Each row is followed by its class.
[-198 -141  -60   18 -482    9  462 -145  307   82  -81  146   37  215
   77    7 -159  512 -284   98 -425   21 -172 -361 -115   32 -161 -110
  191  171  156  267  152]	Z165
[ 387  251  227  -78 -138 -154 -120  206  371  175  -13  158   35 -110
 -221    5 -495 -353 -379  213 -351  102 -447 -247 -260  112  -22  260
   42  103   20  -46  -13]	Z850
[  -3  120    3  353 -182  136   24 -107  118   84   80  118 -276 -208
 -113  252  -41 -250  -43  166 -129   64  -87 -319 -152  123 -215   94
  351  -33  -69   74  -66]	Z11
[ 396  140 -316  285  402 -172   83  -46  399  208  196   64   74 -517
  107  225   34 -241  377   49   43  217  459  129 -317 -306 -614  -70
   79 -128   41  110   24]	Z8
[-273 -424  522  126  125  664  230  533  -90  -87   20 -446  -85  275
   80  494 -373 -199  -81   36  261    4  263  -80   17  215 -281  170
 -539   48  246  215   85]	Z312
[  17   51   96   86 -189   11  187  -76  227  144 -148  174  -92   44
 -168   89  -95   38 -186  127 -192  -33 -290 -308 -181  198 -133  -72
  -96  -49   24  269   18]	Z850
[-176   59  -90 -136   20  125 -406   68 -375  217  265  -80 -218   -4
 -323  141 -404 -314  235  -37   58  266   65  299 -349  234  234  373
 -311 -124  283 -313  219]	Z165
[-331 -160   79   90 -373  198   74 -145  -22 -174  -10   -6  -91   62
  -29   -1 -193   51 -147  145 -127  264 -109 -258 -410  137 -117  181
  209  247  320   79  182]	Z614
[ 134 -217  -33 -261  375 -340  382  -96 -190  -12 -159  230  357 -210
 -297  172  248 -109  130   10  150  253 -103 -206 -287  -65 -373 -218
 -485 -176  512  526 -379]	Z189
[  11  -85 -245   38 -199   70   66 -100 -294  -79  131  200   94  190
  169   46 -118  339   51  108   29  130  -89 -249  -41   90 -110  131
 -218  -29  150  310   74]	Z189
[  60 -298   48  115  -68  204 -178  -64  -28  -34   87  242  -29   62
 -314   77 -132  272  306  287  213  332   30 -223 -151  225   49  240
 -407  -94  192  296 -254]	Z586
[ 137  256  107  -36  251   42 -110  205 -101  -24   83 -271 -101   27
  -20  286 -105 -565  101  203  138 -270  159  241 -110  261    7   -2
  140  -30   87 -108  135]	Z189
[ 231 -107   83 -426  373 -153 -198  196 -400  125   73  143  -40  155
 -131  149 -400 -314   92  211  -44  113  298  307  142    9  201  163
 -373 -303   48 -420  -50]	Z312
[ -23 -223  -19  -73  -21  354 -232  -18 -473  502  -43  327 -120  454
  127   31 -491  299  176   74    8  269   44  -91 -274  213  152  219
   26 -197  423  -76   65]	Z312
[  14 -201  -47 -139   52    9 -105 -114    2 -163  -45    9  154   33
 -158  -47 -136  254  160  157  187   53   68  103  -93   98  241   68
 -350   36  158   66 -137]	Z677
[  52  245 -163  -25  177   92  -11  135  -61  232  165   67 -127  -92
   -6   68   -3 -207  175 -104   71   10  178  117  -96  152    7   70
  156 -196   59   63    9]	Z614
[  47    3  288  -41  -22   89  245  285  -22 -266  134  -70 -222  196
  -94  200  -77 -229  -71   47   39 -179  115 -213 -349  268 -312  151
  147  159  196  221  376]	Z8
[ 181  159 -144 -104   48 -218  152  -49  -64 -277  253  155  122 -274
  156  -24  248  -99  214   47   86  147   55 -135   90 -386 -408   35
   72   66 -177  226  -63]	Z677
[-134  176  166  117 -129   59  418  -25  203  -39 -224   42 -101 -208
 -232  114  124   24 -209  -99  -46  -24 -194 -292 -404  266 -164 -163
  199 -165   97  231 -138]	Z677
[ 152  687 -308  181  -69 -487 -197  -84  210  333  355  482  -76 -117
 -570   44  116 -204  216  261  -50  498 -175 -259 -230 -256 -166   84
  300 -378   14  403 -236]	Z189
[-554  242  283  -95 -259  751  784  412  263  -51 -249 -546 -175  -56
  328 -183  363 -150 -302 -899   87 -132  -55  275 -294  456  176 -252
  143  215  -42  155  352]	Z370
[  38  -41  -17 -153   27   60   51 -325 -233 -230 -176 -156 -152 -234
 -214 -121  255  -14  112  217   64  -64   21  -84 -112  157   70  169
 -228  314    6  105  -95]	Z850
[ -96 -116  -30  -62  -93  121 -244 -104 -298   14  250  109 -108  126
   63 -214  -64  110  420  207  179   79  181  -62  -53  234   34  277
  118  193  432 -103  122]	Z640
[-150 -212  395  -80  145   92  171    9 -153  161  196   95 -127   91
 -184 -157   38 -242  353  148  282  132   63 -154 -349  160 -124  113
   54  -25  440   52   23]	Z370
[ 336  196 -147    3  -68 -220  205  -89 -150 -157  -24   78  -90 -117
   23   57  329  107   32  162   50 -122 -129 -249  135  -91 -172  -55
   -7   15 -317  367 -116]	Z312
[ -69  347  -74  322 -232  301 -365   61  -94  522  160  195 -320  144
   76  -76 -387  231  138    3  -48  238  544  -88  -48  267  190  327
   15 -331  147   83   22]	Z312
[ 139  226 -114   76  -42 -246 -106 -144   97  179 -155  -89   -9 -222
 -179  137  -14   31   -8  292 -222 -123  120 -294   47   78  -75   37
  226   66  152  118 -254]	Z8
[  12  823  -65  384 -359 -313 -339  -14  387 -149  421   35  -87 -165
   25  -20 -134 -161  178  262  -28  272  216  -62  -17 -217 -153  259
  309   52   65    3  242]	Z165
[ -33  164 -214  -82 -230 -157  -93  -38 -210 -402  139  -38  -94  143
    1  333 -105   19    4  348  -59  -97   38 -279  142    6  -83  232
  -10   96   79  335   65]	Z370
[ 510  381 -194   84  314   45  -44   57  -69   76  197   99    0   -6
  289  191   18 -207  388  300  107 -128  268   57  202  -58 -123   18
   72  132  -66  240   13]	Z586
[  84 -136   90  -11 -174 -246  262   18  339  -12   -9    4   65   68
  253   83   42  184 -124  191 -232 -273   88 -437  459  -66 -174 -122
  346   83   10  168 -102]	Z370
[ 328 -403 -554 -252   -5 -284 -109 -106 -383  450  401  291 -188  258
  138 -266 -118  146  303  264 -223  491 -216 -382 -292 -494 -266  223
  769 -118  -57 -131  -15]	Z146
[ -11 -120  -79 -170  -29   57  203 -241 -454   -6  -45  131  -88   66
   41  -50   12  281  127  175   56   73 -115 -184  -52  -60   63   89
  -91  -27  -65   60  -91]	Z146
[-151 -358  354 -258 -166  526  521  368  -72  -50  -34 -410  -99  447
  197   33 -894  189 -656  186 -441 -308   28  -87 -182  304 -208  394
 -254  336  206 -153  412]	Z677
[   7 -178 -100 -150   43  -59  129 -143   72   28 -190  127   24    0
   12 -227  176  490  185   -4   57   51   -3 -303 -247   87  -36 -144
   48  -31  148  205 -124]	Z850
[-134 -315   -4  185  100  313  352 -209   56 -142 -183   52  128 -120
 -236 -165  150  433  -35  102   70   35  -35 -251 -582  302   12  -39
 -104  261  244  330 -144]	Z586
[ -51  -41 -140 -182 -223 -190  230 -187  343  209 -292   50   94 -171
 -417 -120  -97  225 -282  -40 -288  161 -461 -113 -229  210  156   42
 -306   47  150  222 -150]	Z11
[  80   92 -120  -41   92  245  204   38 -189    5  148  122 -312   60
  142   24    5 -154  127   73  -44  -36   44  -65 -225   92 -182  108
  278  137   68  104  180]	Z312
[-268 -224   63 -324 -228 -146   74 -151 -149 -208  -65  -27   19  212
 -138   93  -17  301   61  142   88 -160 -122   52  143   83  148  -51
 -169   71   51  -41   75]	Z11
[ 267  403  184 -186  441 -118  -72  137   35  108 -135  261  -15  -72
 -480  200 -311 -395  -75   52  -74  122 -126  330 -561  -20   97 -149
 -320 -357 -148 -175   47]	Z165
[ -38 -159  -24 -199   53  153  215 -121 -202 -167   67   -6   -7   82
    8   23   28   10  251  349  122  -43  -18  -54 -182  182  -74   31
  -65  175  129  193   39]	Z189
[ 109  232   -6  182   -1   88 -248  335  377  452   14   83  151    2
  -44   79 -554 -263 -306   70 -205  133 -114 -102 -182  100   71  156
 -106 -326   30  280 -251]	Z850
[ 182  -58  114   44   -3 -100   31   -2  205 -118   83  115    3    5
  -49  132 -198 -209 -133  217 -100   72  -43  -92  -69  -41  -46   62
  -45   32  -75   97   51]	Z189
[ 185  -14 -279  -95 -121 -685  267 -344  446  -92   37  180  238 -297
   10 -101  373   67  249  161   73  267 -216 -262   22 -272  -77 -121
  -22   98   85  470 -153]	Z850
[-191  -40  367  276 -264  127  218  167   63    4  214  103 -164  254
 -197  116 -250  165   38  300  -10  138  260 -510 -440  269 -529   50
  125 -101  486   85  217]	Z370
[ 510  -35  271 -273  272 -496  220  129  274 -216   75   13   74 -124
 -200  172   59 -380   36  158  150 -149  -23    9 -191  -56 -212  -10
   25  174   73  181  162]	Z614
[-209   43  281   86 -271  -80  212  162  254 -292  177 -124  -87  -67
 -164  133 -125 -113 -211  -79   11   36  -51 -193 -301    2 -177   30
  109  146   70   62  220]	Z677
[ 403 -168 -154  -55  -95 -282  187  -58  216 -409  165  -50 -117 -168
  154  -94   43 -185   18  250 -143   64    5  -82  -16 -126 -153   54
   -7  278 -132  124   37]	Z586
[ 193  271 -197  -45  248 -164 -619  144 -219 -149  262  -78 -345    5
 -201   90 -274 -615  201  182   78   33  237  305 -147   80  308  304
  -57 -247  -92 -209   65]	Z8
[ 270 -305  145 -489  368 -195 -150  337 -412  294  143 -322 -197  163
   -2   25 -517 -302   56   30   53 -273   81  197 -199  223  237  208
  -30 -117   40 -548  222]	Z11
[ -91   56 -407   85  -70 -202 -432 -397 -405 -237  276  314   -9  -60
   -8  109  117  143  552  459  180  218   64 -134  -78 -322 -141  -30
  337   87  121  -37 -121]	Z640
[ -29  -19  211   70 -109  652  -27   10  -54  348 -217  282  -92  164
 -126  122 -462  -31 -195  144 -223  330 -279 -126  187  143  184  336
  -62  -54  348 -156 -435]	Z146
[-173   65   62  -25 -118  266 -255  151  184  252   94   30   80  105
  -99 -231  -71 -106  105 -246  -88  399  -55 -142 -109  102   11  105
 -104  292  213  198  202]	Z677
[ -66 -200  224  -53   25  170  359  247  -26  318   20  -84 -223  146
 -399   36 -246 -170 -180  -64  -47  -57 -136  -67 -837  410 -110  -82
  -30 -128  177   74  233]	Z146
[ 115   -8 -264  214   32 -166   14 -309 -188  -61    3  292  -80  -51
 -193  157  449  272  336  133  168   29   20 -335  -91   81 -430 -122
  -43 -120   88  419   29]	Z640
[ 133 -431  -38  -51 -143   34  -13 -123 -132   11  153  142  -89  114
 -140 -138  158  278  374  140  181  306   -5 -489 -301  104 -126  256
   49  158  322  481  -66]	Z165
[-180  102 -126  169 -565  107  164 -131  219   95  -90  170 -195 -124
 -243 -136  -40  329 -405  -50 -418  398 -227 -547 -252   41 -265  295
  244   -1   91  415 -153]	Z614
[ 375  429 -171   72 -328 -366  -51 -158   31  201  -67   48  -23 -181
   -9   18  -26    3 -212  282 -372 -153 -332 -433  125  108 -313  196
  230  195   29  238   43]	Z640
[ -85 -484  289 -142 -131  163   28 -121 -166 -316  -20   -4 -163  109
 -150  162 -197  -55  -58  352  -94  -99 -109 -195 -182  214 -103  209
  -62  190   82  -53  122]	Z165
[ 305   74   98  122  101  381 -274  169 -428  215  105  439 -279  162
 -258  142 -467  -34  -53  140  -26  105   64 -266 -468  507 -100  579
   14 -219  396   12   40]	Z312
[ -10  153 -105  163 -112  -49  -86 -110  325  161  -76  146    9  -94
 -117 -115  -26  315  -22   -3  -66  -14 -180 -242  -83  150  116   18
  107  106  156  218  -73]	Z640
[   5   -9  148  352  356  405 -339  226 -272 -103  309  583 -329  123
 -314  -89 -241 -198  205 -126  474  336  317   64 -601  636  493  341
 -159 -825  111 -166  -48]	Z614
[ 267  -98  144    1  158   35  136 -181  218   77 -128  402 -159  -30
 -306   57 -266  -73   53  364  -68  232 -275  -39 -520   -2   32   -8
   70 -257   84  -52 -255]	Z165
[ -30 -240  185  118  -35  155  167   45    6 -252  184  267    1  148
   95  -45   14  -39  115   86  166  271  138 -173 -374  -28  -81  -53
  275  145  136   71  133]	Z640
[ 137   46   17  180  -96  146  208 -238 -255 -342  -36  -85 -458 -164
   12  -19  430  167   67  249   -1 -354  317 -516   95  456 -415  304
  260  109  -53  289   99]	Z614
[ -31  270  242 -134   42   -5 -102  274 -441 -202  245  -75  -96  -55
 -234  420 -375 -527  -31  269   30 -154  -40  111 -156  194 -201  173
  -88  -98   99 -480  186]	Z146
[ 372  516  -56   15   -3 -592   85  106  238 -249  108  -82 -132 -204
 -208  106  274 -302 -201  101 -111 -516 -173 -114 -139 -124 -347 -242
  525  108 -354  139  154]	Z11
[-177 -168 -252  109 -168  -33  -12 -156  -30    9  217  304  -38  227
   70  114   99  337  271  218  -34  169  241 -347  235 -191 -233  -45
  297  -61   73  232  -83]	Z11
[ 251 -679  -12 -177  314  407  134 -447 -427  -37  -29  334 -157 -281
  148  -97   50   38  603  325  223  216   40 -173 -208  180 -155  418
   22  123  371 -107 -315]	Z8
[-112 -320  -13  -88 -138  126 -209 -364 -519  -78   54  136 -337  213
 -340  -59  168  -22  294  321   26   90  173  -86   58  264  -22  366
  -89   46  205   -9   62]	Z8
[-543   50  478  -75   60  175 -179  393   55   78  347   70   -4  184
  -63   38 -246 -678   32 -321  261 -209  -94  464   99  273  265  -14
 -225 -168  302 -327  257]	Z850
[ -90 -121   14  -21 -177  144   52   40 -111 -249  277  183 -317  254
 -204   15 -125 -134  107  118   43  298  124  -19 -507  176 -116  245
  290  148  449  -66  314]	Z640
[  31  -21   80   82  316  234 -139  133  -54  243  -12   -2 -194  -58
 -220   61 -145 -271  144   86   37   33  109  -16 -351  359    1   72
 -234 -269   18  171  -78]	Z586
[-173 -207 -103  138 -275  276  -49 -301  -23 -113  -52   94  -88  124
  -64 -225 -279  331  -82  236 -118  147 -131 -161 -240  246  286  210
 -256  288  238  -47   68]	Z850
[ 140  301  -93  515  109   13 -655 -108  -67  126  270  338 -146 -108
   -6  455 -154 -387  175  302   33  -61  -91 -465  143 -107    1  223
  542   -4  -19  148 -153]	Z146
[ 201  428 -145 -167  153  -13 -250  372  -58  -39  212  -83  -81   37
  -92   -8 -137 -403  -41  -90    6   61  216  348  -85   19  152  166
   49 -129 -160  -59  115]	Z614
[  61   62 -192 -279   11 -282  -79 -231 -193 -136 -196 -266    0  -76
 -157   38  113   71   -6  113  -12 -228 -155  212  228 -105  263   33
 -242  154 -201  -38  -45]	Z8
[ 373 -146 -203 -230  -38 -471  159 -171   26  123   70  306  132  -51
 -473  -84  129  172   69  165  -48  198 -351 -296 -324 -122 -206   -2
 -329  106   68  429  -52]	Z850
[-333  -39 -304 -163 -332   21 -196 -307   -5  716 -441 -305  -49  246
  419   10   58  577  102  127 -453 -543 -266  -85  893  459  225 -261
  507  100   88 -513  120]	Z312
